In the rows, 128 means zero.
Each row has a class, written after it, and each block has its own classes.
118 113 130 121 127 126 139 130 112 133 148 132 107 141 130 126 137 149
 133 104 124 119 139 124 120 114 123 109 142 126 144 142 130 -> z536
134 182 120 157 106 144 144 149 111 124 174 146 110 98 115 73 134 111
 154 146 80 166 176 105 136 162 121 114 110 97 153 125 121 -> z149
114 139 132 136 136 140 93 133 114 143 142 127 128 155 145 167 127 108
 136 123 106 129 134 126 123 106 110 143 119 117 122 79 157 -> z536
113 175 146 131 114 164 43 144 121 85 150 162 93 192 157 63 114 144 138
 138 64 131 168 104 141 142 101 33 139 74 149 180 134 -> z175
124 121 134 150 155 95 180 135 110 135 126 162 142 131 84 115 127 143
 159 147 133 105 131 115 139 125 144 164 123 168 151 125 135 -> z241
123 127 136 128 116 125 136 125 114 131 141 143 111 139 133 119 147 149
 123 119 127 124 145 120 128 130 119 108 126 123 149 120 127 -> z175
140 188 140 146 94 98 219 96 140 117 128 128 86 139 128 121 133 190 106
 66 156 95 137 86 113 180 142 122 195 175 155 95 98 -> z536
136 110 109 131 148 128 162 126 137 131 109 118 138 117 116 123 125 133
 127 122 138 122 122 113 130 148 137 172 144 152 124 109 122 -> z975
130 120 115 139 103 158 160 128 136 122 138 135 129 119 107 151 100 119
 130 125 113 129 134 109 121 111 135 152 142 149 114 131 129 -> z43
150 117 114 123 120 123 141 134 137 135 133 131 113 130 111 132 114 123
 145 135 144 97 135 116 114 130 141 146 116 143 121 102 110 -> z881
99 174 88 123 158 122 97 69 125 103 128 188 145 165 139 73 110 156 146
 106 95 120 105 92 146 122 96 156 217 129 136 114 129 -> z911
126 122 114 158 145 134 145 131 78 115 122 184 100 167 117 124 141 129
 104 144 129 103 120 145 104 122 79 152 111 100 145 125 126 -> z864
127 162 107 131 101 180 184 134 121 131 104 158 145 124 83 147 93 125
 112 170 134 162 176 64 108 152 133 134 142 175 130 133 138 -> z881
185 150 140 108 170 147 136 145 83 132 156 137 72 125 106 129 104 146
 170 181 116 106 165 125 142 214 156 65 142 150 120 135 133 -> z241
162 134 112 166 154 153 200 125 129 144 127 169 165 106 113 147 140 157
 121 154 127 155 141 86 134 122 130 178 126 121 142 134 101 -> z911
59 84 143 159 122 114 159 118 152 122 153 87 130 119 157 139 135 161 158
 51 36 139 103 134 149 80 184 127 149 154 142 108 139 -> z762
129 122 137 120 124 125 133 131 113 119 131 145 126 132 127 134 135 135
 132 128 118 116 130 128 129 117 124 106 133 121 135 147 141 -> z698
130 137 164 111 135 80 108 130 112 131 103 84 103 151 90 129 129 116 104
 169 126 41 87 202 124 124 170 111 142 171 120 121 162 -> z43
144 91 150 131 150 57 166 134 136 119 129 126 114 114 85 115 125 131 133
 122 178 87 96 186 140 155 159 112 137 168 98 152 140 -> z175
107 110 132 51 104 74 77 118 138 117 130 81 165 115 134 109 146 167 159
 193 177 102 163 205 145 64 110 83 174 148 134 158 178 -> z149
123 129 131 153 152 111 129 121 114 131 120 143 146 138 128 130 113 87
 115 156 115 142 111 134 126 133 121 134 119 133 126 115 120 -> z241
144 151 138 110 128 125 116 137 145 122 130 143 117 114 126 128 148 132
 126 129 120 112 131 129 122 137 140 133 120 127 133 127 126 -> z911
157 117 104 106 161 137 110 177 131 109 130 164 141 119 151 114 120 96
 163 106 77 104 140 195 115 153 123 209 103 115 96 131 147 -> z175
125 138 122 107 165 110 38 124 122 100 132 64 148 120 163 147 135 129
 157 153 136 116 119 79 151 68 97 78 112 73 113 147 142 -> z43
141 130 135 118 104 155 174 130 117 133 147 104 101 86 104 158 140 119
 110 120 157 123 134 98 113 163 127 148 128 153 123 122 126 -> z241
121 129 136 135 122 120 138 140 114 127 135 138 130 139 126 121 148 137
 130 142 135 127 145 134 133 118 115 106 125 119 144 139 142 -> z698
136 123 124 154 132 105 150 135 148 127 121 124 132 137 122 134 109 133
 138 105 150 123 113 127 113 139 152 164 120 124 128 118 123 -> z881
147 107 109 120 141 121 162 132 125 130 114 139 142 118 147 126 148 136
 116 109 122 114 148 105 111 148 123 144 108 121 137 113 120 -> z911
89 150 174 80 66 129 76 121 111 96 145 14 101 117 120 124 105 83 112 126
 133 121 91 78 121 154 113 108 149 200 170 151 165 -> z794
135 120 112 131 159 134 152 117 90 147 85 105 137 120 142 133 132 116 88
 106 111 113 105 132 112 140 138 135 119 135 115 121 113 -> z149
117 120 124 150 136 103 178 144 147 145 108 155 170 122 103 122 122 133
 124 177 149 164 149 134 136 118 141 141 110 160 149 145 130 -> z794
150 128 140 120 110 129 134 126 108 141 138 147 138 125 106 133 134 108
 114 139 130 102 122 133 114 105 122 158 112 119 134 136 147 -> z762
109 149 129 146 101 125 155 114 126 120 154 129 136 122 119 126 117 125
 135 107 125 108 141 118 120 123 121 139 143 138 112 109 153 -> z241
125 118 145 119 126 157 123 126 124 157 122 91 124 145 125 164 151 135
 108 141 119 124 124 121 141 110 138 129 129 139 120 99 127 -> z864
147 126 137 114 154 150 101 160 110 124 108 175 56 179 70 160 140 163 85
 127 113 112 105 188 143 89 139 108 146 158 104 174 129 -> z175
140 127 93 159 113 166 131 125 88 140 170 90 105 96 127 95 142 94 113
 130 119 167 126 87 116 137 88 168 100 77 147 109 104 -> z975
134 120 138 134 127 142 154 149 125 124 138 100 112 91 112 148 144 156
 132 129 140 169 144 88 143 141 144 105 109 129 133 157 128 -> z175
122 111 122 87 181 87 144 147 165 93 131 206 160 132 123 94 102 98 180
 159 143 85 156 180 135 170 126 97 177 179 107 162 138 -> z43
143 137 127 119 165 95 116 149 133 113 132 148 116 131 132 104 138 120
 159 149 143 114 132 147 131 163 121 129 117 109 127 124 121 -> z864
139 118 130 140 140 126 165 117 94 145 137 135 145 132 130 122 117 115
 132 139 146 127 130 102 120 138 119 130 123 156 146 121 105 -> z175
166 93 115 100 108 113 174 151 195 123 118 115 127 85 116 114 154 102
 105 84 103 121 131 74 146 132 149 153 114 154 105 122 55 -> z175
134 127 111 132 139 102 146 110 128 128 102 94 175 110 162 112 140 119
 112 144 121 133 135 97 129 133 121 139 118 109 132 107 124 -> z762
133 93 137 141 152 146 182 139 127 129 125 168 155 116 121 163 139 137
 120 127 130 108 136 101 124 107 123 126 109 127 123 155 119 -> z175
137 126 119 137 137 107 130 121 127 125 114 110 134 116 125 115 110 101
 130 151 99 101 107 120 121 138 144 162 119 128 120 103 118 -> z241
133 147 131 137 139 127 164 126 124 147 131 134 149 122 145 146 140 134
 125 99 118 141 136 102 118 140 131 160 133 117 143 110 128 -> z536
161 167 139 85 61 121 110 149 171 112 152 25 114 103 111 144 131 101 107
 161 113 160 152 116 151 111 129 96 159 167 97 113 112 -> z864
132 152 135 161 133 115 143 113 114 129 136 116 127 117 111 103 133 135
 131 153 138 125 112 105 139 132 130 148 126 124 144 130 111 -> z241
143 111 123 114 152 162 143 137 125 132 116 113 157 116 140 169 116 94
 110 144 135 121 132 116 113 136 123 130 126 137 106 145 124 -> z43
126 106 138 152 152 88 172 154 158 105 135 125 150 102 118 120 129 138
 166 137 138 137 132 80 146 135 144 132 114 134 147 146 116 -> z175
136 144 123 107 137 124 128 126 127 124 137 115 153 130 158 126 123 113
 129 115 115 114 145 134 120 128 120 107 147 128 119 135 126 -> z43
116 151 107 152 125 120 137 123 130 131 144 117 140 135 126 122 121 119
 136 122 112 135 132 128 135 103 124 151 145 134 119 96 130 -> z43
132 105 130 137 145 122 169 133 160 125 109 112 175 112 159 145 138 107
 120 124 121 91 145 95 123 143 128 147 106 127 108 100 114 -> z241
121 125 131 126 125 136 121 137 122 130 121 128 128 140 134 124 138 124
 123 134 120 132 127 138 131 119 129 119 129 128 132 138 128 -> z698
130 171 138 145 96 73 110 107 95 159 160 146 98 159 95 130 111 96 150
 104 118 105 91 149 123 95 143 153 127 150 131 38 150 -> z698
125 105 131 116 143 143 110 132 123 129 134 132 127 141 139 132 133 127
 118 127 117 123 126 121 119 121 126 105 129 117 135 149 129 -> z911
120 125 134 167 137 133 166 129 126 144 133 106 123 108 130 142 139 145
 122 120 140 157 117 110 129 135 154 133 114 124 135 123 110 -> z175
120 129 119 165 99 134 184 109 124 149 140 117 135 109 108 141 117 141
 109 147 168 150 129 116 121 123 124 154 125 143 138 119 132 -> z794
120 118 136 126 128 123 117 128 131 122 133 126 122 135 132 130 123 133
 128 121 127 117 123 123 136 118 121 111 116 137 132 143 134 -> z794
151 132 126 140 122 141 169 131 137 140 113 117 142 123 131 156 118 135
 101 126 144 161 138 73 108 147 146 132 125 136 142 127 111 -> z911
141 111 129 128 125 88 109 144 117 114 102 124 118 142 141 120 129 142
 143 119 144 134 124 134 129 129 132 117 95 115 142 140 134 -> z698
126 123 134 121 139 121 116 135 113 127 144 135 115 149 130 129 138 124
 125 122 102 106 130 115 126 101 110 106 134 116 138 136 126 -> z536
124 119 137 117 136 125 119 125 118 127 138 146 107 145 130 136 132 131
 123 131 132 112 128 115 120 120 125 88 133 118 141 135 133 -> z762
101 156 139 160 103 139 105 125 100 108 94 151 141 175 106 109 102 158
 139 122 118 149 132 150 149 123 127 159 129 166 140 154 186 -> z43
122 132 133 131 146 124 134 126 129 120 129 139 96 133 118 155 116 127
 124 108 158 119 108 117 112 136 132 106 142 150 127 118 122 -> z975
166 130 135 147 167 103 180 152 133 140 125 179 156 130 110 159 126 144
 147 136 126 105 141 145 126 111 155 142 111 122 123 135 130 -> z43
167 150 128 128 136 98 146 152 128 135 143 130 105 99 85 124 116 127 150
 147 126 127 126 130 141 138 156 138 102 154 125 134 124 -> z794
143 107 121 83 103 118 181 129 122 111 139 113 131 72 94 158 112 135 163
 109 143 119 156 44 125 148 139 123 134 166 131 136 155 -> z43
137 133 128 110 140 128 114 133 154 126 120 95 128 117 160 133 134 111
 123 138 153 135 132 98 120 171 135 121 129 112 129 115 119 -> z762
116 124 125 153 156 99 138 137 142 97 126 158 154 131 141 109 130 133
 153 135 125 131 136 91 130 130 114 131 115 121 155 136 126 -> z911
132 132 135 130 106 134 140 125 131 135 130 130 131 127 117 134 117 107
 126 139 109 113 126 119 125 128 137 158 128 160 128 94 123 -> z175
151 125 113 114 168 93 167 136 127 108 114 135 141 100 126 138 131 121
 127 145 135 105 139 82 112 140 125 91 116 122 128 139 104 -> z881
111 120 136 134 135 140 109 140 126 116 147 136 102 149 133 130 132 134
 139 133 109 130 128 125 129 110 122 95 126 102 133 142 122 -> z864
107 118 134 180 104 111 127 165 146 131 108 142 128 163 105 128 100 150
 167 122 177 171 146 157 122 145 160 176 77 142 141 117 172 -> z881
135 108 124 115 174 108 174 148 153 123 126 186 160 103 113 145 132 131
 157 146 118 100 137 130 127 115 140 140 142 126 131 143 123 -> z149
130 135 97 153 134 104 156 92 129 110 98 79 108 100 105 91 112 109 114
 120 188 118 52 76 119 186 127 214 151 136 118 106 92 -> z864
142 129 136 96 91 131 117 112 140 132 111 132 117 128 134 133 129 153
 141 127 129 111 134 141 128 135 146 151 129 142 127 104 127 -> z864

Next block, with new classes.
157 115 124 151 90 122 138 124 130 127 131 80 104 156 145 122 121 107
 155 123 83 114 135 144 162 140 115 112 165 153 156 123 143 -> z57
138 130 126 133 122 116 140 121 133 141 143 81 98 149 133 126 103 113
 156 152 106 79 124 149 170 114 114 91 156 156 162 142 139 -> z172
127 134 108 145 137 108 131 127 199 125 141 147 150 111 148 140 105 137
 203 120 126 109 147 127 122 124 132 155 174 102 144 92 155 -> z66
152 111 100 160 99 122 143 121 148 129 121 82 111 128 151 113 111 96 155
 136 114 112 145 162 151 143 139 78 128 155 143 141 125 -> z64
155 148 95 79 168 129 191 140 193 150 125 115 169 119 145 122 122 119
 177 145 113 111 123 190 130 78 108 140 126 155 130 147 105 -> z68
142 105 143 161 125 119 124 104 196 127 135 148 104 154 105 126 117 127
 180 127 136 113 130 90 141 120 120 156 188 101 127 99 146 -> z344
147 120 116 153 118 112 139 127 110 140 128 62 109 127 134 116 102 102
 142 120 86 101 127 156 166 139 114 113 160 165 166 147 140 -> z417
150 115 111 128 143 130 122 162 187 116 124 134 128 80 148 129 118 109
 182 82 110 106 138 181 115 118 130 115 196 133 136 70 123 -> z725
130 127 131 178 150 148 131 148 170 100 112 180 157 112 128 147 129 85
 219 126 147 101 147 123 89 111 129 179 158 135 156 135 158 -> z64
142 133 118 177 112 126 139 136 123 133 145 77 120 130 171 122 97 97 162
 94 78 107 140 166 143 160 116 114 181 152 175 119 159 -> z172
141 121 108 185 110 110 147 120 158 118 126 109 107 126 124 117 98 128
 158 103 101 107 113 141 169 150 124 101 142 127 136 129 135 -> z394
136 131 118 179 108 140 130 108 142 123 152 102 124 142 133 120 81 113
 154 89 86 106 138 156 149 158 100 119 171 148 150 112 151 -> z417
143 126 140 129 114 126 129 148 187 127 136 93 127 154 119 118 108 102
 172 113 98 95 125 151 156 114 114 98 160 166 151 103 131 -> z607
118 125 113 242 123 152 177 97 134 106 107 111 119 161 80 136 106 146
 165 159 96 125 117 107 112 181 123 147 175 126 157 131 163 -> z631
159 161 108 212 113 147 180 151 154 119 96 144 97 116 159 134 132 124
 139 118 91 96 91 111 149 142 140 146 195 115 156 130 122 -> z631
143 123 106 179 87 125 130 131 128 147 124 70 88 137 151 108 100 101 161
 133 83 107 119 142 140 133 132 144 166 167 161 144 139 -> z344
155 127 99 144 80 140 140 113 164 144 140 89 96 124 164 118 90 101 147
 118 121 113 140 126 175 132 125 109 170 164 131 142 105 -> z68
134 131 121 132 156 166 138 100 198 147 140 139 134 152 130 136 110 127
 132 177 150 73 147 160 109 105 122 101 177 132 121 98 98 -> z631
158 153 116 168 141 103 115 118 225 123 113 123 152 124 99 136 117 133
 134 130 124 99 132 128 114 124 130 160 180 119 110 92 119 -> z205
152 131 111 137 150 144 180 90 188 154 146 125 115 168 159 136 104 131
 139 150 109 113 148 141 102 104 105 166 149 102 111 111 122 -> z66
154 121 113 155 116 114 135 132 163 129 131 92 113 137 140 111 104 121
 183 114 92 110 129 162 163 130 115 117 166 140 152 113 150 -> z725
114 150 151 113 131 129 179 175 190 146 148 121 151 122 124 84 115 141
 186 132 176 131 143 194 111 96 114 129 150 123 160 108 132 -> z394
141 142 115 134 108 183 139 129 205 92 106 194 134 115 123 124 119 112
 184 125 154 99 145 125 159 94 121 138 160 135 137 102 106 -> z394
135 124 117 160 96 134 134 124 159 111 136 93 106 154 124 132 102 135
 182 139 75 103 120 144 165 137 108 78 158 156 157 119 150 -> z57
139 113 137 137 116 129 117 102 174 135 135 121 151 155 111 112 137 105
 197 162 132 150 155 110 114 120 142 161 169 98 146 80 172 -> z607
152 125 106 154 84 138 112 124 130 134 124 94 103 112 149 108 98 104 168
 128 97 108 133 148 173 122 122 126 170 158 150 143 131 -> z417
114 125 125 183 160 148 112 115 174 106 131 138 127 114 86 153 96 107
 180 121 143 138 141 91 110 132 130 153 176 110 139 89 171 -> z205
149 125 114 148 115 102 161 123 148 140 135 95 108 130 142 116 118 115
 140 121 96 97 108 162 161 137 126 86 157 134 140 126 125 -> z394
162 143 120 133 119 139 156 142 174 142 115 93 122 170 145 130 138 77
 198 199 86 123 150 139 105 87 152 177 186 115 164 92 164 -> z64
130 105 86 137 123 127 170 132 181 107 109 130 131 139 145 156 132 94
 136 113 85 97 137 85 129 145 144 125 162 176 152 98 126 -> z64
130 151 120 153 156 120 189 131 174 135 138 147 140 108 147 147 134 127
 166 133 135 105 131 180 120 129 139 141 186 103 139 116 108 -> z57
139 89 123 109 142 147 129 127 110 101 119 143 106 101 134 129 131 122
 195 106 110 94 145 169 131 100 98 119 143 164 140 129 137 -> z64
145 103 122 153 114 131 131 137 154 123 128 90 117 138 140 107 110 122
 164 99 67 102 117 166 139 133 114 89 165 173 149 117 129 -> z681
138 117 134 149 104 127 143 132 110 141 136 64 88 150 146 108 120 118
 137 147 76 96 115 141 162 136 142 79 155 158 170 129 138 -> z68
157 140 98 146 108 127 130 124 139 127 135 90 114 149 137 128 97 101 152
 108 74 105 108 128 168 131 114 98 163 147 158 115 152 -> z681
142 124 103 70 135 157 189 128 189 146 153 164 120 140 140 120 113 97
 160 131 161 107 128 133 116 62 99 128 145 129 127 96 124 -> z394
126 139 112 172 111 133 148 118 145 128 143 119 110 153 142 133 100 144
 158 126 87 104 107 130 181 157 119 93 176 130 149 116 148 -> z631
129 134 79 174 143 155 104 111 160 110 95 134 151 89 135 146 101 146 174
 130 77 115 105 113 144 134 115 126 139 155 135 153 132 -> z607
152 120 119 147 112 128 128 125 157 135 127 93 118 115 133 122 108 97
 165 121 120 113 133 174 147 140 116 101 186 164 136 134 117 -> z725
139 117 136 155 148 145 113 151 116 126 129 102 114 149 120 129 101 70
 175 113 128 124 160 125 115 107 141 177 168 110 174 87 171 -> z681
126 105 122 128 152 111 137 182 185 118 113 172 166 92 148 183 119 114
 168 82 109 119 117 129 79 151 116 146 230 138 112 105 110 -> z66
147 126 108 143 102 119 131 129 146 125 127 88 127 151 135 132 99 111
 168 122 78 91 134 158 158 144 108 113 186 177 152 125 138 -> z64
155 130 116 159 110 144 138 129 168 136 132 79 110 134 130 98 102 101
 177 127 91 105 114 177 139 123 115 91 158 160 164 120 140 -> z344
160 121 107 171 91 143 133 115 168 139 129 57 118 138 148 104 100 83 164
 119 85 123 138 168 127 148 109 101 159 179 158 129 138 -> z344
158 137 92 155 72 115 109 103 146 136 142 112 125 118 151 116 100 110
 172 113 102 114 122 134 154 143 113 122 183 135 135 119 154 -> z394
146 148 121 175 113 131 117 131 161 135 129 68 123 135 140 124 88 96 135
 118 105 95 132 137 162 144 117 98 156 175 163 150 129 -> z172
165 133 113 154 106 118 155 118 166 126 133 95 106 129 128 114 107 105
 149 99 107 105 127 151 148 130 106 109 155 135 138 112 134 -> z394
130 135 110 146 162 113 102 146 168 145 132 110 160 126 144 158 108 111
 155 130 75 114 103 88 103 132 123 136 195 137 159 113 175 -> z172
144 93 112 144 86 126 138 143 173 145 136 126 128 147 148 111 97 101 174
 109 135 102 137 124 111 134 100 144 215 164 154 109 138 -> z344
116 131 148 159 157 166 154 137 96 122 130 132 92 129 114 146 131 93 153
 154 136 96 123 99 107 110 127 139 198 130 195 103 176 -> z205
149 149 91 171 102 130 124 115 165 92 104 184 142 78 127 159 133 108 148
 115 142 103 114 113 117 141 125 127 157 136 105 133 115 -> z205
143 138 136 169 100 130 121 120 165 125 142 89 112 129 122 107 107 119
 170 113 111 110 121 131 151 130 96 102 166 172 160 130 162 -> z205
144 148 108 162 106 133 141 109 134 145 141 72 103 139 142 115 98 107
 156 157 104 104 121 156 158 120 112 106 148 164 155 150 149 -> z205
163 122 94 116 170 172 154 96 160 149 138 140 130 134 140 141 107 86 115
 129 135 88 137 114 98 97 115 140 174 129 134 98 118 -> z68
153 127 107 183 97 108 146 129 159 118 129 89 115 126 132 123 103 122
 163 98 101 104 126 147 160 155 116 103 165 148 156 129 137 -> z57
130 113 115 177 112 136 168 139 130 133 134 98 83 124 145 101 99 135 156
 116 103 123 110 158 174 143 132 88 174 132 156 117 139 -> z205
126 114 167 107 123 148 174 161 149 132 124 105 131 173 118 110 137 139
 184 159 106 136 154 158 67 96 100 185 167 148 160 101 151 -> z66
150 143 118 139 106 112 134 133 153 152 149 81 99 131 161 114 101 98 127
 122 120 85 128 162 169 124 129 74 156 135 150 117 123 -> z394
108 111 113 159 144 172 93 144 157 103 109 166 105 156 110 166 75 141
 155 153 100 65 117 93 136 95 110 148 182 159 129 112 128 -> z205
153 134 151 200 140 132 152 158 130 147 122 90 137 131 132 95 120 82 168
 107 112 102 131 197 95 127 139 182 179 138 168 127 133 -> z607
157 139 132 154 168 135 176 126 180 145 135 148 145 138 89 134 124 63
 183 160 157 122 103 130 112 105 157 145 179 81 135 116 139 -> z68
165 132 118 172 109 120 142 114 125 128 134 92 120 136 121 121 104 114
 163 123 101 102 115 148 146 152 108 99 177 127 153 130 154 -> z68
144 127 107 127 122 112 122 79 166 118 113 104 167 130 76 122 132 110
 190 153 143 130 166 113 134 125 133 183 175 144 154 108 148 -> z681
162 123 105 166 102 107 133 132 124 129 113 86 117 129 133 134 107 90
 154 132 113 88 115 136 167 148 121 77 168 137 164 138 141 -> z607
145 116 82 115 112 166 123 163 225 104 102 165 161 81 142 123 101 116
 194 79 94 131 129 131 124 99 109 158 178 174 122 98 110 -> z417
164 123 94 100 108 132 198 130 194 133 124 91 88 101 147 130 131 109 180
 104 92 160 130 137 163 101 117 151 184 152 124 115 105 -> z57
107 119 144 128 84 164 86 176 152 108 97 101 105 101 139 125 120 141 182
 134 106 144 168 143 117 110 140 169 199 182 137 112 95 -> z681
148 136 122 138 111 123 131 118 132 132 141 97 115 141 134 122 105 125
 157 131 97 83 124 153 164 129 116 104 166 150 150 128 134 -> z68
151 135 78 134 151 150 135 111 145 120 116 131 135 118 118 156 130 104
 140 141 85 116 116 103 95 114 143 150 172 114 149 74 152 -> z57
149 132 106 161 113 153 142 131 181 123 112 149 163 121 129 101 117 127
 214 138 93 114 103 146 149 129 135 132 198 137 171 112 148 -> z66
156 129 102 182 89 127 140 109 158 138 133 105 133 157 139 121 96 99 139
 127 107 102 116 135 161 167 127 87 185 130 144 116 129 -> z607
149 113 129 142 117 120 144 108 132 138 132 74 96 135 136 114 113 117
 144 111 96 113 141 143 146 131 115 139 151 160 144 135 129 -> z66
159 120 103 145 101 132 148 124 155 128 120 107 134 125 151 106 120 116
 172 123 74 104 108 158 157 140 126 90 164 161 161 125 135 -> z66
129 101 115 118 149 161 181 115 133 158 142 105 111 169 136 119 115 93
 158 179 105 97 128 142 120 92 141 136 157 155 157 123 130 -> z68
145 137 181 151 116 128 137 146 159 142 145 91 117 157 102 101 124 109
 178 134 123 111 149 166 119 119 142 171 225 122 157 82 136 -> z68
155 115 117 154 106 133 132 129 154 109 123 109 109 124 123 119 98 113
 163 96 91 101 131 153 174 136 107 98 167 142 145 110 133 -> z417
152 127 115 161 92 113 98 121 145 118 132 108 128 134 122 123 106 125
 163 100 93 96 121 133 160 141 112 126 175 160 147 122 142 -> z57
145 125 145 131 136 144 143 157 159 135 131 153 106 99 116 118 113 109
 160 98 159 106 135 168 88 91 138 182 197 114 118 91 97 -> z66
